Below are the code and all the weights of a small trained network. Each question names an input and a target symbol and asks about switching units off, where a switched-off unit gives its printed mean instead of its output.

import numpy as np


def w(rows, s, z=0):
    codes = np.array(rows[::2]) - 128.0
    scale = np.full(codes.shape[1], s)
    scale[-1] = z or s
    return codes * scale


def norm(h):
    return h / np.sqrt((h * h).mean(-1, keepdims=True) + 1e-5)


def f(y):
    return y / 2 * (1 + np.tanh(0.7978845608 * (y + 0.044715 * y**3)))


def softmax(a):
    e = np.exp(a - a.max(-1, keepdims=True))
    return e / e.sum(-1, keepdims=True)


def log_softmax(a):
    a = a - a.max(-1, keepdims=True)
    return a - np.log(np.exp(a).sum(-1, keepdims=True))


def net(x, mask):
    ids = ['αβδζπτ'.index(c) for c in x.split()]
    T = len(ids)
    res = E[ids] + P[:T]
    r = norm(res)
    for j in range(2):
        rows = slice(2 * j, 2 * j + 2)
        q, k, v = (r @ M[0][rows].T for M in (Q, K, V))
        z = softmax(np.where(np.tri(T) > 0, q @ k.T / 2**0.5, -1e9)) @ v
        o = O[0][rows]
        res = res + np.where(mask[j], z, o[:, -1]) @ o[:, :-1]
    y = f(norm(res) @ A[0][:, :-1].T + A[0][:, -1])
    res = res + np.where(mask[2:6], y, B[0][:, -1]) @ B[0][:, :-1]
    return log_softmax(norm(res)[-1] @ U[:, :-1].T + U[:, -1])


Q, K, V, O, A, B = {}, {}, {}, {}, {}, {}
E = w([
[43,191,151,87,105,138,106,72,88],'α',
[148,142,50,191,93,141,31,194,44],'β',
[112,177,154,59,134,197,102,217,171],'δ',
[100,144,5,87,119,64,167,88,111],'ζ',
[156,178,128,123,220,118,143,89,132],'π',
[170,109,158,60,115,68,171,122,47],'τ',
],0.019)
P = w([
[200,100,113,201,125,251,89,58,254],'0',
[122,199,142,82,154,56,89,168,112],'1',
[96,204,117,71,96,126,168,179,129],'2',
[110,164,112,105,140,57,135,158,113],'3',
[146,185,135,51,183,98,150,122,162],'4',
[132,174,124,61,186,72,124,103,151],'5',
[120,184,131,96,160,67,93,131,144],'6',
[125,189,91,111,134,99,129,127,160],'7',
[115,183,105,66,168,119,138,116,190],'8',
[114,185,123,49,187,114,125,116,175],'9',
],0.0081)
Q[0] = w([
[115,151,78,33,134,172,107,94,71],'head 0',
[150,35,205,179,134,173,185,108,99],'head 0',
[137,221,73,63,130,79,153,147,111],'head 1',
[102,212,26,2,194,68,29,141,149],'head 1',
],0.0084)
K[0] = w([
[220,41,65,171,47,233,144,96,151],'head 0',
[121,233,109,58,98,23,111,205,88],'head 0',
[164,48,43,133,146,210,26,50,237],'head 1',
[143,75,108,212,47,194,72,2,232],'head 1',
],0.007)
V[0] = w([
[224,154,150,77,54,186,87,191,76],'head 0',
[157,127,96,33,2,108,196,132,134],'head 0',
[171,20,60,189,98,96,168,163,184],'head 1',
[75,166,151,158,115,88,111,74,8],'head 1',
],0.0062)
O[0] = w([
[157,45,219,44,150,185,97,147,114,131],'head 0',
[152,142,182,33,105,66,105,111,207,119],'head 0',
[178,147,34,71,142,192,182,97,71,4],'head 1',
[128,103,114,132,117,131,70,1,70,56],'head 1',
],0.0096,0.0032)
A[0] = w([
[72,253,138,181,85,191,187,118,145,174],'neuron 0',
[137,111,58,69,19,174,26,94,126,165],'neuron 1',
[20,182,190,75,87,194,168,89,97,254],'neuron 2',
[81,113,61,56,218,87,178,81,212,199],'neuron 3',
],0.0055,0.0009)
B[0] = w([
[140,149,111,195,161,81,94,123,203,216],'neuron 0',
[153,128,173,44,70,171,161,210,13,160],'neuron 1',
[197,74,83,220,102,58,11,135,137,253],'neuron 2',
[76,141,155,113,100,142,86,109,51,213],'neuron 3',
],0.011,0.0055)
U = w([
[107,84,158,174,73,70,56,105,142,171],'α',
[124,107,147,166,122,200,112,163,15,91],'β',
[64,69,128,85,131,133,120,234,226,91],'δ',
[38,192,85,71,46,115,163,122,124,23],'ζ',
[126,120,123,196,254,108,188,142,121,253],'π',
[169,98,230,89,21,109,178,110,124,166],'τ',
],0.0069,0.0017)

Each question gives the input, a string of symbols that net reads in full, and the target symbol t.
The units are the heads (2 rows each of Q, K, V and O) and the neurons (one row each of A and B). Each row of codes is followed by its name. A weight is (code - 128) times the scale printed after its matrix; where a second scale follows, it is the last column's (O, A, B and U).
mask holds one flag per unit, heads first, then neurons. A switched-off unit (its flag False) gives its mean, the last column of its rows in O or B, instead of its output. The means were averaged over made-up inputs and are rounded, as every weight is.
A unit's drop is (log p(t) with every unit on - log p(t) with that unit switched off) / (log p(t) with every unit on - log p(t) with every unit switched off).
The circuit of an input: a set's keep is (log p(t) with only the set's units on - log p(t) with every unit switched off) / (log p(t) with every unit on - log p(t) with every unit switched off). Starting from all 6 units, units are removed one at a time, each time the one whose removal leaves the highest keep (on an exact tie, the one counted first), for as long as the keep stays at least 0.8.
circuit, biggest first: the units of the circuit, biggest drop first
unit that matters most: the unit with the biggest drop
top k neurons: the k neurons with the biggest drops, biggest first
which heads matter: for each layer, one digit per head in row order, 1 if its drop is at least 0.15 and else 0, layers parted by /
drop of u: that unit's drop, to one decimal
input δ δ π α α τ α ζ, target δ: which heads matter => 11
input π τ α δ π β, target π: circuit, biggest first => (head 0; neuron 3; neuron 2)
input τ ζ α α ζ β α α, target τ: top neuron => (neuron 1)
input ζ ζ β, target ζ: circuit, biggest first => (head 0; neuron 2)
input β α α α α ζ ζ α ζ, target β: circuit, biggest first => (head 0; neuron 3)
input π ζ α α τ, target π: top 2 neurons => (neuron 1; neuron 3)
input π α α τ, target π: circuit, biggest first => (head 0; neuron 3)
input τ δ α β, target τ: which heads matter => 10
input δ ζ π, target δ: which heads matter => 11
input ζ α π, target ζ: top 2 neurons => (neuron 3; neuron 2)
input π α ζ, target π: top 2 neurons => (neuron 0; neuron 1)
input β π ζ π, target β: top 2 neurons => (neuron 0; neuron 3)
input π τ α π β, target π: top 3 neurons => (neuron 3; neuron 2; neuron 1)
input β α π α τ α α δ α δ, target β: unit that matters most => head 1
input ζ δ ζ τ β π π, target ζ: drop of neuron 2 => 0.2
input δ α α τ α α α α, target δ: drop of neuron 3 => 0.1
input δ α τ, target δ: drop of neuron 3 => 0.1
